Here is a tiny trained network, its code and every weight. The questions are about switching its units off for an input and a class, where a switched-off unit gives its printed mean instead of its output.

import numpy as np


def w(rows, s, z=0):
    codes = np.array(rows[::2]) - 128.0
    scale = np.full(codes.shape[1], s)
    scale[-1] = z or s
    return codes * scale


def norm(h):
    return h / np.sqrt((h * h).mean(-1, keepdims=True) + 1e-5)


def f(y):
    return np.maximum(y, 0)


def log_softmax(a):
    a = a - a.max(-1, keepdims=True)
    return a - np.log(np.exp(a).sum(-1, keepdims=True))


def net(x, mask):
    res = np.array(x, float).reshape(1, 7) / 4 @ E
    u = 0
    for l in range(2):
        y = f(norm(res) @ A[l][:, :-1].T + A[l][:, -1])
        res = res + np.where(mask[u : u + 7], y, B[l][:, -1]) @ B[l][:, :-1]
        u += 7
    return log_softmax(norm(res)[-1] @ U[:, :-1].T + U[:, -1])


A, B = {}, {}
E = w([
[175,76,78,83,180,55,85,149,3],'x0',
[55,136,68,143,34,175,168,184,40],'x1',
[89,11,211,56,152,142,146,155,159],'x2',
[99,129,94,113,128,119,116,162,93],'x3',
[199,116,41,128,185,63,212,109,175],'x4',
[193,209,113,162,90,176,77,107,58],'x5',
[124,133,55,134,103,69,210,135,154],'x6',
],0.0036)
A[0] = w([
[93,207,209,207,79,227,158,104,187,239],'L0N1',
[179,165,195,123,150,189,33,121,123,57],'L0N2',
[102,241,39,164,86,180,164,137,41,1],'L0N3',
[83,171,49,144,93,113,241,167,127,86],'L0N4',
[7,92,234,129,87,190,142,176,137,17],'L0N5',
[194,87,58,150,167,40,139,173,140,153],'L0N6',
[107,89,253,73,208,73,161,93,127,156],'L0N7',
],0.0034,0.0025)
B[0] = w([
[128,99,112,92,140,69,119,149,109,254],'L0N1',
[146,152,168,136,152,119,125,122,85,172],'L0N2',
[150,152,81,194,60,165,133,174,119,185],'L0N3',
[185,163,174,138,134,158,86,119,132,176],'L0N4',
[2,66,168,67,82,119,120,163,142,192],'L0N5',
[83,113,114,97,151,119,123,130,123,187],'L0N6',
[145,162,84,152,80,140,125,142,92,198],'L0N7',
],0.0077,0.0049)
A[1] = w([
[165,152,193,151,165,154,96,100,113,39],'L1N1',
[65,115,213,90,92,175,127,142,152,88],'L1N2',
[133,156,66,170,92,185,123,141,102,46],'L1N3',
[78,134,136,126,70,176,128,119,134,169],'L1N4',
[121,130,165,124,99,127,114,134,52,175],'L1N5',
[140,150,104,158,153,108,184,81,254,5],'L1N6',
[142,144,168,142,157,115,80,77,119,81],'L1N7',
],0.0073,0.0022)
B[1] = w([
[212,173,255,130,133,207,202,123,55,168],'L1N1',
[90,38,171,183,105,231,69,149,142,253],'L1N2',
[179,178,79,180,102,76,117,178,152,212],'L1N3',
[147,64,117,197,92,103,94,152,145,221],'L1N4',
[130,144,114,105,157,124,193,91,210,240],'L1N5',
[38,201,155,108,106,119,97,16,197,199],'L1N6',
[154,101,206,88,182,232,208,154,105,173],'L1N7',
],0.0059,0.005)
U = w([
[121,44,56,45,212,55,167,155,72,113],'0',
[39,3,173,160,70,193,92,181,149,180],'1',
[178,205,40,214,51,106,133,189,92,182],'2',
[205,160,224,107,187,205,166,120,70,137],'3',
[67,186,130,100,149,94,148,11,224,7],'4',
],0.011,0.0014)

Each question gives the input, the list of numbers given to net, and the class t.
The units are the neurons (one row each of A and B). Each row of codes is followed by its name. A weight is (code - 128) times the scale printed after its matrix; where a second scale follows, it is the last column's (A, B and U).
mask holds one flag per neuron, layer by layer. A switched-off neuron (its flag False) gives its mean, the last column of its row in B, instead of its output. The means were averaged over made-up inputs and are rounded, as every weight is.
A unit's drop is (log p(t) with every unit on - log p(t) with that unit switched off) / (log p(t) with every unit on - log p(t) with every unit switched off).
The circuit of an input: a set's keep is (log p(t) with only the set's units on - log p(t) with every unit switched off) / (log p(t) with every unit on - log p(t) with every unit switched off). Starting from the 12 units with the biggest drops (on a tie, the unit counted first), units are removed one at a time, each time the one whose removal leaves the highest keep (on an exact tie, the one counted first), for as long as the keep stays at least 0.8.
circuit, biggest first: the units of the circuit, biggest drop first
unit that matters most: the unit with the biggest drop
k most important neurons: the k neurons with the biggest drops, biggest first
top k neurons in layer l: the k neurons of layer l with the biggest drops, biggest first
drop when u is switched off: that unit's drop, to one decimal
input [-6,-5,2,5,1,2,-2], class 3: circuit, biggest first => L0N2, L1N1
input [6,0,-2,-6,4,4,-2], class 3: top neuron in layer 1 => L1N7
input [2,5,-3,7,5,-6,-1], class 2: 4 most important neurons => L0N1, L0N4, L0N5, L1N3
input [1,-4,-4,5,4,-4,6], class 4: 2 most important neurons => L1N6, L0N1
input [-1,1,-6,5,-7,3,-8], class 3: circuit, biggest first => L0N2, L1N1
input [0,5,4,-7,6,4,6], class 4: top 2 neurons in layer 0 => L0N7, L0N1
input [-3,-3,-7,-7,6,5,6], class 4: 2 most important neurons => L1N6, L0N7
input [4,-4,5,8,1,-4,-5], class 0: top 2 neurons in layer 0 => L0N5, L0N7
input [0,-4,-4,7,6,1,-2], class 4: 2 most important neurons => L0N1, L1N6
input [-8,-3,6,8,6,-5,5], class 4: 2 most important neurons => L1N6, L0N5
input [-4,-7,-1,5,1,-8,-4], class 4: 2 most important neurons => L0N5, L1N6
input [-5,1,5,6,8,7,7], class 4: 2 most important neurons => L1N6, L0N7
input [5,6,0,-6,0,-4,1], class 0: drop when L1N2 is switched off => 0.4
input [0,1,-3,-6,-1,-3,-7], class 3: unit that matters most => L0N2
